Moves between states:
w697 ko w801
w697 za w553
w697 du w933
w697 gu w606
w697 zu w947
w697 zi w238
w195 ko w62
w195 za w401
w195 du w292
w195 zu w431
w195 zi w825
w431 ko w978
w431 za w994
w431 du w249
w431 gu w952
w431 zu w933
w431 zi w611
w371 ko w411
w371 za w195
w371 du w994
w371 zu w553
w371 zi w249
w207 ko w255
w207 za w366
w207 du w67
w207 gu w199
w207 zu w634
w67 ko w611
w67 za w246
w67 gu w207
w727 ko w902
w727 za w640
w727 gu w825
w719 ko w995
w719 za w611
w719 gu w933
w373 ko w947
w373 za w115
w373 du w445
w373 gu w11
w373 zu w246
w249 ko w366
w249 za w825
w249 du w609
w249 gu w431
w249 zu w719
w445 ko w640
w445 za w634
w445 gu w373
w933 ko w36
w933 za w255
w933 du w719
w933 gu w697
w933 zu w640
w36 ko w933
w36 za w207
w36 du w995
w36 gu w801
w36 zu w445
w389 ko w194
w389 za w801
w389 du w115
w389 gu w590
w389 zu w335
w389 zi w445
w953 ko w994
w953 za w11
w953 du w335
w953 gu w411
w953 zu w207
w953 zi w246
w978 ko w431
w978 za w953
w978 du w366
w978 gu w100
w978 zu w36
w978 zi w67
w401 ko w590
w401 za w606
w401 du w194
w401 zu w994
w401 zi w947
w954 ko w500
w954 za w100
w954 du w199
w954 zu w389
w954 zi w36
w994 ko w953
w994 za w292
w994 du w825
w994 gu w371
w994 zu w255
w994 zi w609
w952 ko w100
w952 za w371
w952 du w431
w952 zu w697
w952 zi w255
w500 ko w954
w500 za w952
w500 du w553
w500 zu w194
w500 zi w933
w947 ko w373
w947 za w788
w947 du w640
w947 gu w292
w947 zu w609
w100 ko w952
w100 za w411
w100 du w978
w100 zu w801
w100 zi w207
w640 ko w445
w640 za w238
w640 gu w947
w62 ko w195
w62 za w590
w62 du w11
w62 zu w978
w62 zi w335
w292 ko w11
w292 za w194
w292 du w947
w292 gu w195
w292 zu w249
w292 zi w727
w995 ko w719
w995 za w67
w995 gu w36
w194 ko w389
w194 za w697
w194 du w788
w194 gu w401
w194 zu w825
w194 zi w640
w974 ko w606
w974 za w954
w974 du w801
w974 zu w11
w974 zi w115
w366 ko w249
w366 za w335
w366 du w246
w366 gu w978
w366 zu w995
w609 ko w246
w609 za w727
w609 gu w249
w238 ko w634
w238 za w719
w238 gu w788
w553 ko w199
w553 za w431
w553 du w255
w553 gu w500
w553 zu w788
w553 zi w719
w246 ko w609
w246 za w902
w246 gu w366
w902 ko w727
w902 za w445
w902 gu w335
w788 ko w115
w788 za w933
w788 du w238
w788 gu w194
w788 zu w727
w590 ko w401
w590 za w974
w590 du w389
w590 zu w953
w590 zi w373
w825 ko w335
w825 za w947
w825 du w727
w825 gu w994
w825 zu w611
w411 ko w371
w411 za w62
w411 du w953
w411 zu w199
w411 zi w366
w335 ko w825
w335 za w373
w335 du w902
w335 gu w953
w335 zu w67
w606 ko w974
w606 za w500
w606 du w697
w606 zu w292
w606 zi w788
w634 ko w238
w634 za w995
w634 gu w115
w199 ko w553
w199 za w978
w199 du w207
w199 gu w954
w199 zu w115
w199 zi w995
w11 ko w292
w11 za w389
w11 du w373
w11 gu w62
w11 zu w366
w11 zi w902
w801 ko w697
w801 za w199
w801 du w36
w801 gu w974
w801 zu w373
w801 zi w634
w611 ko w67
w611 za w609
w611 gu w255
w255 ko w207
w255 za w249
w255 du w611
w255 gu w553
w255 zu w238
w115 ko w788
w115 za w36
w115 du w634
w115 gu w389
w115 zu w902

The rows follow the links: the fewer symbols apart two states are, the more alike their rows tend to be.

Here are some states, each with a row of numbers. One shown again gets a slightly different row.
w727
(9, -224, 90, -280, 66, -188, 112, -10, 50, 139, 56, -186, -52, 167, -18, -74, 64, 152, 43, -108, 45, -25, -99, 44, 134, -14, -179, 144, -29, -139, 61, 103, -87, -96, 186, 24, -13, 81, 90, 178, -21, 133, 230, 50, -39, 22, 80, 125, 145, -124, -258, -53, 17, 30, 129, -34, -78, -119, 53, 121, -139)
w11
(-139, 181, -95, -24, -81, 15, -109, -147, -19, -23, 95, 53, 201, -216, -194, 93, 75, -27, -33, -26, -208, -89, -55, -23, -28, 193, 86, -176, 71, -18, -116, 110, -165, -153, -196, 93, -73, 17, 7, -37, 37, -93, 58, 10, 152, -59, -58, -147, 75, 67, 62, -192, -40, 37, -270, 47, -47, 66, -135, 32, 236)
w500
(117, 92, -58, 83, 126, 152, 156, 81, -24, -2, -88, 73, -76, 169, 290, 49, -163, -65, 68, 138, 104, 142, -93, -29, 8, -103, -105, 18, -107, 128, 37, -155, 209, 93, 188, 37, 119, -216, 12, -103, -210, -33, -151, -106, -66, -61, 50, 163, -230, 26, 78, 211, 39, 19, 169, -27, 98, -25, -14, -77, -96)
w719
(163, -289, 199, 77, -31, -108, -5, 159, -8, -33, -144, -100, -36, 77, 5, -32, -18, 26, -102, -2, 178, 68, 45, 10, -48, -144, 69, 96, -207, -6, 62, -112, 77, 136, 18, -148, 36, 61, 4, 143, 130, 48, -23, -48, -124, 208, -51, 102, 53, -13, -84, 233, 18, -42, 210, 96, -125, -90, 120, -2, -287)
w978
(-2, 199, -241, -27, 14, 206, 68, -114, -31, 18, 153, 81, -95, -45, 47, -131, 102, -81, 158, 15, -65, 41, 30, 7, 48, 62, -41, 10, 312, 82, 53, 16, -49, -22, 83, -2, 45, 64, -147, -186, -142, -55, -25, 108, -39, -176, 105, -115, -68, 21, 161, -331, -20, 11, -237, -284, 162, 182, -48, -43, 214)
w947
(-83, -81, 180, -229, -31, -227, 18, 79, 131, 208, 20, -143, 148, 132, -73, 25, -25, 129, -75, -77, -63, -57, -151, 9, 51, -79, 53, 12, -142, -181, -63, 3, -111, -214, 32, 82, -45, 10, 216, 151, 84, -28, 233, -102, 81, 120, -76, 155, 143, -62, -279, 127, -34, -52, 84, 116, -127, -219, -5, 19, -182)
w974
(23, 152, -126, 203, 37, 216, -61, -42, -136, -216, -83, 199, 8, -194, 18, 79, -74, -154, -60, 113, -27, 54, 116, -43, -147, 102, 80, -129, -39, 173, -54, -27, 87, 168, -166, -37, 44, -107, -147, -110, -24, -52, -234, -4, 10, -34, 4, -137, -116, 118, 240, 56, -19, 11, -79, 110, 33, 125, -27, -37, 144)
w933
(102, -188, 155, 83, -40, -74, -19, 188, 57, 31, -197, -69, 8, 89, 80, -59, -61, -33, -128, 35, 160, 85, 38, 29, -65, -307, 165, 48, -208, -41, 95, -165, 88, 5, 49, -161, 40, 2, 19, 6, 82, -17, -28, -60, -48, 207, -95, 109, -60, 13, -70, 291, -46, -127, 243, 94, -4, -91, 97, -88, -280)
w389
(-105, 161, -70, 185, -105, 137, -164, -74, -28, -115, -98, 72, 147, -248, -175, 107, -9, -152, -159, 27, -115, -106, 50, -4, -180, 96, 218, -200, -38, 8, -128, 57, -49, 24, -279, 17, -57, 6, 7, -106, 108, -81, -97, -5, 111, 46, -152, -188, 20, 114, 168, -29, -12, -45, -194, 195, -62, 53, -50, -52, 163)
w249
(42, -94, 46, -187, 57, -72, 164, 101, 81, 176, 23, -113, -128, 240, 160, -140, 37, 121, 137, -47, 99, 94, -70, 31, 159, -207, -95, 158, 44, -88, 146, -90, -12, -124, 291, 10, 91, -38, 58, 20, -67, 23, 95, 5, -56, -56, 84, 175, -9, -126, -200, -20, -6, -53, 127, -192, 152, -55, 84, -53, -186)
w67
(158, -251, -40, 117, -87, 56, -69, -38, -29, -154, 10, 2, -202, -100, -72, -166, 167, -4, 28, -63, 132, 20, 208, 64, -30, 32, -7, 70, 206, 11, 162, 28, -1, 235, -14, -232, -40, 172, -272, -12, 111, 136, -85, 119, -131, 24, 60, -185, 45, -43, 109, -172, 64, 10, 8, -137, -3, 136, 130, 53, 92)

Each walk starts at a row. The symbols on each line, taken left to right, move it on to the next state.
Answer with the state's row; about right is enough.
---
(119, -259, 75, -152, 60, -156, 152, 73, 60, 94, 34, -146, -185, 199, 126, -149, 90, 97, 86, -84, 119, 77, -4, 12, 166, -134, -199, 218, 24, -69, 122, -35, 11, -16, 227, -66, 47, 109, -3, 140, -50, 123, 88, 75, -106, 20, 130, 136, 62, -155, -202, -36, -3, 34, 143, -142, 8, -29, 88, 25, -186)
za gu
(-37, -60, 91, -279, 35, -155, 115, 49, 131, 259, 156, -199, 11, 179, 32, -42, 56, 140, 77, -46, 27, -13, -151, 24, 171, -84, -97, 113, 11, -151, 33, 2, -97, -200, 232, 59, -37, 17, 158, 106, -23, 17, 213, -6, 42, 0, 35, 170, 74, -80, -275, -74, -21, -8, 86, -93, 40, -102, 59, 25, -125)
za za
(-28, -131, 191, 25, -33, -166, -35, 134, 106, 75, -151, -130, 126, 88, -97, 18, -78, 58, -162, -24, 66, -58, -73, 51, -58, -144, 187, 27, -248, -108, -29, -39, -28, -70, -57, -39, -53, -1, 138, 87, 139, -55, 58, -121, 77, 214, -167, 119, 69, 30, -174, 271, -17, -84, 208, 210, -90, -195, 36, -13, -213)
---
(149, -149, 79, 15, 37, -17, 122, 174, 66, 101, -87, -113, -91, 217, 161, -124, -11, -11, 16, 28, 163, 113, 1, 12, -1, -329, 41, 183, -62, -8, 165, -205, 109, 39, 241, -104, 70, 33, 20, -57, -27, 19, -60, -8, -148, 86, -21, 70, -98, -10, -81, 157, -47, -126, 213, -113, 159, -64, 142, -105, -219)
za ko du
(54, -190, -84, -28, -27, -28, 41, -152, 14, -66, 136, -47, -154, -68, -70, -170, 249, 39, 83, -132, 57, -63, 141, 49, 75, 119, -136, 140, 272, -6, 119, 135, -96, 73, 62, -107, 2, 218, -191, 34, 64, 128, 22, 164, -103, -79, 115, -117, 97, -122, -5, -315, 44, 77, -105, -205, -7, 149, 102, 88, 93)
ko ko gu za
(-96, 14, -62, -127, -59, -40, -29, -127, -3, 53, 200, -42, -4, -24, -140, -120, 224, 51, 52, -99, -133, -104, 23, 35, 37, 151, -60, 18, 243, -45, -33, 150, -191, -142, -20, 19, -53, 119, -72, -17, 69, 20, 147, 95, 51, -109, 10, -165, 146, -50, -46, -412, -9, 39, -236, -155, 7, 50, 2, 57, 194)
---
(65, -14, 136, 120, 61, 60, 27, 186, -31, 22, -176, -6, 33, 114, 126, 59, -186, -62, -65, 134, 110, 103, 7, 2, -88, -220, 135, 6, -233, 28, 30, -190, 141, 81, 33, -74, 29, -107, 75, -71, 21, -103, -88, -144, -24, 114, -52, 114, -125, 92, 27, 348, -67, -127, 194, 63, 62, -68, 51, -147, -197)
ko gu ko
(55, 70, 29, 132, 85, 48, 23, 65, -8, -76, -163, 102, 47, 43, 203, 108, -226, -90, -34, 173, 87, 105, -44, -80, 2, -61, 30, -76, -267, 100, -36, -151, 224, 88, 37, 65, 84, -177, 39, -31, -109, -81, -135, -130, -1, 53, -43, 140, -211, 85, 100, 378, -16, -41, 166, 171, 22, -66, -48, -90, -180)
du gu ko za
(57, 200, -195, 178, 36, 222, 0, -95, -129, -122, 5, 236, -112, -145, 149, -17, -40, -133, 23, 74, 40, 76, 102, -43, -37, 101, -32, -89, 135, 189, 28, -12, 98, 199, 19, -12, 57, -100, -139, -138, -156, -36, -156, 5, -43, -132, 43, -76, -176, 53, 251, -56, 0, 55, -94, -70, 100, 174, -17, -42, 193)
---
(-97, 208, -141, -102, 8, 110, -2, -155, -10, 34, 215, 53, 30, -82, -112, 13, 91, -7, 96, -12, -231, -71, -16, 20, 20, 186, -51, -26, 218, -15, -68, 97, -140, -153, -16, 100, 11, 62, -5, -95, -118, -3, 74, 47, 104, -169, 43, -156, 30, -9, 24, -345, -7, 61, -223, -155, 48, 111, -91, 50, 253)
zi ko gu ko
(-17, -26, -172, -42, -28, 77, 62, -76, 14, -2, 143, 21, -143, -22, -63, -170, 178, -9, 129, -57, -46, 23, 57, 53, 59, 38, -11, 68, 313, -16, 96, 20, -111, -13, 51, -87, -33, 170, -129, -114, 45, 62, 34, 141, -75, -122, 76, -195, 47, -45, 19, -365, -11, -2, -171, -287, 151, 141, 60, 7, 163)
gu zu du
(56, -249, 17, 222, -114, 10, -148, -26, -66, -198, -55, 55, -48, -183, -182, -93, 86, 3, -105, -42, 103, -62, 244, 40, -176, 49, 112, -4, 10, 42, 76, 27, 31, 208, -185, -237, -53, 160, -207, -26, 185, 104, -124, 87, -98, 143, -12, -178, 86, 13, 119, -5, 6, 6, 15, 53, -95, 94, 122, 53, 42)
---
(-17, 92, -131, 252, -46, 179, -111, -25, -72, -98, -155, 174, 23, -151, -71, 46, -52, -165, -85, 68, 2, 12, 154, -4, -183, 0, 258, -98, 28, 83, -20, -84, 60, 151, -209, -118, -40, -21, -130, -202, 100, -56, -191, 1, -3, 19, -45, -197, -44, 141, 255, 87, -38, -44, -106, 45, 52, 112, 63, -98, 138)
gu za du zu
(-101, -83, 66, 159, -134, 52, -162, -32, 13, -91, -44, 66, 115, -181, -290, 0, 99, -34, -139, -71, -82, -142, 138, 27, -179, 66, 262, -72, -46, -63, -64, 105, -114, 6, -264, -53, -124, 103, -47, -24, 244, -34, -11, 31, 79, 112, -127, -207, 135, 57, 40, -82, -30, -42, -129, 143, -97, 32, 5, 16, 128)
du za za ko
(195, -282, 99, -7, 12, -104, 111, 143, 3, 33, -72, -95, -142, 166, 121, -116, 22, 70, 39, -15, 202, 123, 73, 9, 44, -189, -44, 171, -60, -22, 178, -104, 132, 113, 200, -122, 26, 91, -78, 85, 85, 85, -34, 45, -160, 101, 38, 106, 8, -53, -101, 151, 31, -39, 231, -39, -7, -55, 164, 26, -261)
---
(-72, 160, 24, -276, 84, -52, 166, 5, 131, 220, 101, -98, 63, 169, 144, 18, -69, 101, 118, 32, -70, 40, -232, -35, 164, -72, -101, 53, -9, -96, -38, -47, -1, -257, 236, 177, 79, -94, 202, 46, -187, -50, 199, -90, 62, -128, 22, 206, 21, -47, -198, 18, -20, -21, 0, -105, 49, -76, -69, 8, -120)
ko zu
(103, -101, -99, 165, -80, 118, -23, -1, -80, -84, -7, 66, -107, -105, -40, -211, 106, -52, 37, 3, 37, 58, 193, 84, -120, -22, 119, 42, 213, 7, 110, -85, 39, 148, -5, -189, -27, 196, -228, -133, 63, 7, -144, 111, -102, -31, 3, -250, -31, 57, 119, -190, -38, -61, -76, -179, 151, 232, 127, -70, 88)
gu zu zu
(-62, -126, -28, -115, -81, -127, -13, -158, -7, 7, 170, -44, -61, -130, -173, -83, 224, 124, 37, -165, -68, -92, 65, 69, 99, 169, -112, 49, 189, -42, 20, 181, -153, -37, -39, -11, -79, 159, -91, 128, 111, 128, 121, 148, -19, -34, 75, -92, 187, -90, -66, -325, 61, 73, -140, -89, -84, 62, 53, 116, 144)
---
(-173, 12, -11, -72, -114, -63, -108, -111, 22, 12, 126, -59, 93, -147, -298, 46, 153, 51, -103, -102, -169, -143, 58, 31, -24, 166, 70, -45, 124, -133, -87, 151, -200, -103, -199, 32, -109, 111, -2, 27, 119, -9, 102, 67, 114, 16, -86, -180, 211, 31, -27, -270, -10, 5, -223, 23, -72, 60, -78, 96, 174)
za za
(61, -106, 6, 253, -138, 87, -178, 4, -29, -168, -92, 55, 13, -169, -178, -51, 88, -97, -105, 7, 33, -17, 179, 54, -195, 1, 235, 13, 42, -14, 41, -21, 14, 119, -219, -180, -51, 155, -139, -134, 197, -5, -141, 42, -31, 111, -84, -262, 21, 83, 167, -15, -49, -70, -74, 43, 55, 85, 88, -40, 56)
ko za gu za
(60, 94, -42, -126, 110, 55, 209, 102, 56, 150, 21, -16, -73, 221, 263, -107, -56, 57, 166, 37, 16, 121, -157, -38, 144, -166, -102, 58, 7, -14, 57, -135, 76, -81, 302, 59, 93, -80, 54, -72, -187, -70, 48, -43, -6, -109, 95, 188, -117, -39, -135, 32, -43, -74, 44, -196, 204, -29, 4, -104, -79)
